[-0.07 -0.49  0.21  0.72 -0.05 -1.91  1.29  0.07 -1.01  0.28  0.01  0.11
  0.55 -0.30  0.49  0.48 -0.92  0.65  0.54  0.23 -1.00 -1.88 -0.11 -1.22
  0.00  0.77  0.11 -1.33  0.49 -0.20  0.24  0.22  0.08  1.30] -> Qh
[ 0.09  0.80 -0.14  3.63  0.24  0.00  1.06 -0.81 -0.64  0.95  0.85 -1.56
 -0.73 -0.64 -0.37 -0.54 -0.28 -0.06  1.79  1.31 -1.58 -0.10 -4.84 -2.26
  0.27  0.38  0.13 -1.50 -0.12  0.34  0.50 -0.40 -0.23  0.45] -> RG
[ 0.08  0.03 -1.40  1.96  0.64  1.03  2.00 -2.18 -1.34  0.53 -0.43 -0.89
  0.62 -0.79  0.09  0.02 -0.68  0.09  0.70  0.75  1.10  1.28 -3.68 -1.15
  0.20 -0.34  0.37  0.52  0.05 -0.09  0.34 -0.83 -0.59  0.53] -> RG
[ 1.17  0.63 -1.26  2.17 -0.09 -0.40  1.67  1.28  0.80  0.09 -0.72  0.02
 -0.44 -0.60  0.52 -0.32 -2.30  1.06  0.49  0.44  0.47  1.56 -0.99 -2.76
  0.13  0.33  0.20 -0.99  0.12  0.66  0.31 -0.90 -0.19 -1.26] -> Qh
[-0.48  0.26  0.61  2.78  1.34 -0.16 -1.01  2.77  0.13 -0.06  0.29  0.33
  0.15  0.66  0.24 -0.53 -0.07 -0.16  1.48  1.76 -1.14 -1.02 -3.54 -4.36
  0.16  0.34  0.78 -2.56  0.26 -0.13  0.09 -0.93 -0.13  0.67] -> RG
[ 0.89  0.14  1.81  1.79  0.78  2.08 -0.27 -2.76 -0.57 -0.71  0.66 -0.04
 -0.24 -0.27  0.24  0.09  0.77 -0.68  0.15 -0.28  0.09 -1.39 -3.68 -2.11
  0.50 -0.49  0.42  0.95  0.06  0.02  0.89  0.21 -1.37 -5.11] -> RG
[ 0.22 -0.15  0.44  1.09  0.39  1.85 -0.94 -3.03 -0.21  1.10 -0.11  0.65
  1.17  1.49  0.88  0.15 -1.00 -0.20  1.44  0.06  2.32 -0.05  1.34 -1.18
 -0.11 -0.04 -0.49 -0.10 -0.72 -0.26 -0.02 -0.80  0.29  0.81] -> RG
[ 0.17 -0.29  0.76  1.03  0.14  4.50 -0.70  2.27 -0.17  0.66 -0.28  0.53
  0.40  0.71  0.23 -0.25  0.12 -0.10  0.52  1.35 -0.84  0.21 -4.37 -1.95
  1.16 -0.52  0.72 -0.48 -0.77  0.24 -0.50 -0.16  0.07  0.03] -> Mn
[-0.53  0.74 -3.78  6.28  0.73  6.90  0.70  3.32  1.67 -0.33 -1.69  0.07
 -0.52 -2.56 -0.29 -0.73 -0.46 -0.66  3.33  2.65 -0.72  0.43 -8.36 -6.18
 -0.03 -0.35  0.88 -2.69 -0.22  0.69  0.57 -2.59 -0.30  1.44] -> RG
[ 0.34 -0.54 -0.06 -0.54 -0.10  1.85  1.39  1.35 -0.18  0.28  0.38 -0.38
 -0.41 -0.22  0.33  0.53 -0.46  0.24  1.00  0.53 -0.78  1.95 -0.85 -0.45
  2.64 -0.09  0.38  0.02  0.12  0.44 -0.76 -0.60 -0.73  0.00] -> Mn
[-0.11  0.10 -1.21 -0.39 -0.49  2.14 -0.92  2.26 -1.02  0.37  0.35 -0.32
  0.70 -0.28  0.33  0.21  0.17 -0.51  1.90  0.56  1.54 -1.56 -1.49  1.33
  0.02 -0.10  0.19 -1.67 -0.06  0.21  0.87 -0.09 -0.11  0.32] -> Qh
[ 0.09 -0.14 -0.38  2.15  0.40 -0.74  1.00 -2.73 -0.46  0.42  0.17 -0.16
 -0.17 -2.64 -0.26 -0.01  0.88 -0.02  2.40  0.73 -0.07 -0.73 -0.42 -0.68
  0.18 -0.03  0.48  0.53 -0.36 -0.88  0.21 -0.68  0.81  0.63] -> RG
[-1.77  0.58  0.16  1.26  0.41  2.64  1.42  1.45 -0.51 -0.21 -0.27  1.89
 -0.44 -0.59 -0.15  0.02  0.80  0.43  1.27  0.51 -1.17  0.02 -1.59 -3.56
  1.69  0.16  0.12 -0.36 -0.13  0.02 -0.14 -0.68 -0.85 -1.01] -> RG
[ 0.45  0.27 -0.85  1.48  0.53  1.65 -1.74  2.09 -0.46 -0.11  0.39  0.17
 -0.61  0.03  0.49 -0.03  0.54  0.11  2.48  1.26 -1.25 -1.74 -5.35  0.71
 -0.67 -0.02 -0.08  0.27  0.89 -0.27 -0.07 -0.75  0.53  0.44] -> Mn
[-0.40  0.23 -1.32  2.83  0.04  2.04  0.90 -0.70  0.33 -0.14 -0.04 -0.33
  0.84 -0.28 -0.37  0.16 -0.25 -0.60  1.85  0.66 -0.42 -0.04 -4.15 -2.26
  0.54  0.44 -0.36 -1.37 -0.10 -0.10  1.64 -0.79 -0.42  0.55] -> RG
